Here is a tiny trained network, its code and every weight. The questions are about switching its units off for an input and a class, where a switched-off unit gives its printed mean instead of its output.

import numpy as np


def w(rows, s, z=0):
    codes = np.array(rows[::2]) - 128.0
    scale = np.full(codes.shape[1], s)
    scale[-1] = z or s
    return codes * scale


def f(y):
    return np.maximum(y, 0)


def log_softmax(a):
    a = a - a.max(-1, keepdims=True)
    return a - np.log(np.exp(a).sum(-1, keepdims=True))


def net(x, mask):
    res = np.array(x, float).reshape(1, 7) / 4 @ E
    y = f(res @ A[0][:, :-1].T + A[0][:, -1])
    res = res + np.where(mask, y, B[0][:, -1]) @ B[0][:, :-1]
    return log_softmax(res[-1] @ U[:, :-1].T + U[:, -1])


A, B = {}, {}
E = w([
[122,118,138],'x0',
[148,106,211],'x1',
[135,99,214],'x2',
[132,127,130],'x3',
[130,129,127],'x4',
[140,129,137],'x5',
[233,3,106],'x6',
],0.0071)
A[0] = w([
[132,131,91,117],'N1',
[192,8,99,94],'N2',
[71,148,182,65],'N3',
[83,191,146,141],'N4',
[156,134,203,254],'N5',
[68,75,166,136],'N6',
],0.013,0.0058)
B[0] = w([
[151,138,132,151],'N1',
[1,181,152,255],'N2',
[48,162,131,169],'N3',
[86,61,137,213],'N4',
[154,151,37,231],'N5',
[135,119,60,159],'N6',
],0.011,0.0081)
U = w([
[118,126,97,188],'0',
[57,193,180,15],'1',
[136,173,110,184],'2',
[140,186,119,185],'3',
[133,117,64,144],'4',
[133,143,78,135],'5',
[123,79,81,137],'6',
[251,93,102,11],'7',
],0.016,0.012)

Each question gives the input, the list of numbers given to net, and the class t.
The units are the neurons (one row each of A and B). Each row of codes is followed by its name. A weight is (code - 128) times the scale printed after its matrix; where a second scale follows, it is the last column's (A, B and U).
mask holds one flag per neuron, in row order. A switched-off neuron (its flag False) gives its mean, the last column of its row in B, instead of its output. The means were averaged over made-up inputs and are rounded, as every weight is.
A unit's drop is (log p(t) with every unit on - log p(t) with that unit switched off) / (log p(t) with every unit on - log p(t) with every unit switched off).
The circuit of an input: a set's keep is (log p(t) with only the set's units on - log p(t) with every unit switched off) / (log p(t) with every unit on - log p(t) with every unit switched off). Starting from all 6 units, units are removed one at a time, each time the one whose removal leaves the highest keep (on an exact tie, the one counted first), for as long as the keep stays at least 0.8.
units of the circuit, in order: the units of the circuit, biggest drop first
top k neurons: the k neurons with the biggest drops, biggest first
drop when u is switched off: that unit's drop, to one decimal
input [-3,-6,-6,6,-5,-5,5], class 3: units of the circuit, in order : (N4; N2; N5)
input [-2,5,8,1,8,5,-7], class 2: units of the circuit, in order : (N5)
input [4,-4,-1,-2,-2,-4,5], class 1: top 3 neurons : (N2; N5; N6)
input [6,2,-1,-4,4,0,-3], class 6: top 2 neurons : (N2; N4)
input [5,8,3,3,-4,4,-3], class 5: top 2 neurons : (N5; N2)
input [-1,7,8,2,2,4,1], class 4: top 2 neurons : (N5; N6)
input [-8,8,4,-2,7,-2,-5], class 5: units of the circuit, in order : (N5; N2)
input [-8,-5,8,-2,-4,-4,-4], class 4: top 2 neurons : (N2; N4)
input [-5,-6,7,-1,4,8,-6], class 0: top 2 neurons : (N2; N4)
input [-5,-3,0,-4,-6,2,6], class 1: drop when N5 is switched off : 0.1
input [6,6,4,-5,-6,2,6], class 1: drop when N3 is switched off : -0.2
input [-7,5,7,-6,-8,6,-7], class 2: drop when N2 is switched off : 0.9
